Here is a tiny trained network, its code and every weight. The questions are about switching its units off for an input and a class, where a switched-off unit gives its printed mean instead of its output.

import numpy as np


def w(rows, s, z=0):
    codes = np.array(rows[::2]) - 128.0
    scale = np.full(codes.shape[1], s)
    scale[-1] = z or s
    return codes * scale


def f(y):
    return np.maximum(y, 0)


def log_softmax(a):
    a = a - a.max(-1, keepdims=True)
    return a - np.log(np.exp(a).sum(-1, keepdims=True))


def net(x, mask):
    res = np.array(x, float).reshape(1, 6) / 4 @ E
    y = f(res @ A[0][:, :-1].T + A[0][:, -1])
    res = res + np.where(mask, y, B[0][:, -1]) @ B[0][:, :-1]
    return log_softmax(res[-1] @ U[:, :-1].T + U[:, -1])


A, B = {}, {}
E = w([
[205,95,102],'x0',
[170,164,82],'x1',
[194,189,109],'x2',
[47,171,127],'x3',
[178,117,254],'x4',
[152,235,144],'x5',
],0.0073)
A[0] = w([
[177,182,233,171],'neuron 1',
[132,118,6,221],'neuron 2',
[180,36,157,254],'neuron 3',
[134,219,207,231],'neuron 4',
[37,110,150,92],'neuron 5',
[86,88,183,199],'neuron 6',
],0.015,0.0047)
B[0] = w([
[108,173,163,233],'neuron 1',
[188,144,228,254],'neuron 2',
[249,121,74,234],'neuron 3',
[169,116,235,238],'neuron 4',
[92,53,183,210],'neuron 5',
[153,105,100,211],'neuron 6',
],0.02,0.01)
U = w([
[216,41,130,151],'0',
[61,159,94,4],'1',
[212,180,240,242],'2',
[65,2,190,64],'3',
],0.0069,0.0028)

Each question gives the input, the list of numbers given to net, and the class t.
The units are the neurons (one row each of A and B). Each row of codes is followed by its name. A weight is (code - 128) times the scale printed after its matrix; where a second scale follows, it is the last column's (A, B and U).
mask holds one flag per neuron, in row order. A switched-off neuron (its flag False) gives its mean, the last column of its row in B, instead of its output. The means were averaged over made-up inputs and are rounded, as every weight is.
A unit's drop is (log p(t) with every unit on - log p(t) with that unit switched off) / (log p(t) with every unit on - log p(t) with every unit switched off).
The circuit of an input: a set's keep is (log p(t) with only the set's units on - log p(t) with every unit switched off) / (log p(t) with every unit on - log p(t) with every unit switched off). Starting from all 6 units, units are removed one at a time, each time the one whose removal leaves the highest keep (on an exact tie, the one counted first), for as long as the keep stays at least 0.8.
units of the circuit, in order: the units of the circuit, biggest drop first
top k neurons: the k neurons with the biggest drops, biggest first
drop of u: that unit's drop, to one decimal
input [0,-5,-8,-4,5,-8], class 0: units of the circuit, in order -> [neuron 3]
input [-8,3,-8,6,-8,8], class 3: top 2 neurons -> [neuron 5; neuron 3]
input [-2,-3,-5,5,-1,7], class 3: units of the circuit, in order -> [neuron 2; neuron 5]
input [-2,-3,3,7,2,-2], class 3: units of the circuit, in order -> [neuron 2; neuron 3]
input [-4,3,2,7,-3,-4], class 3: units of the circuit, in order -> [neuron 3; neuron 5]
input [1,-5,0,4,-7,-5], class 3: top 2 neurons -> [neuron 5; neuron 3]
input [2,-6,-6,6,7,-5], class 0: units of the circuit, in order -> [neuron 3; neuron 6]
input [-8,4,-7,-2,-3,-1], class 3: top 2 neurons -> [neuron 3; neuron 5]
input [-3,8,1,-7,5,-6], class 0: drop of neuron 2 -> 0.2
input [3,-5,6,-5,2,-5], class 0: drop of neuron 3 -> 0.1
input [-4,-7,5,-2,0,-3], class 0: drop of neuron 4 -> 0.1
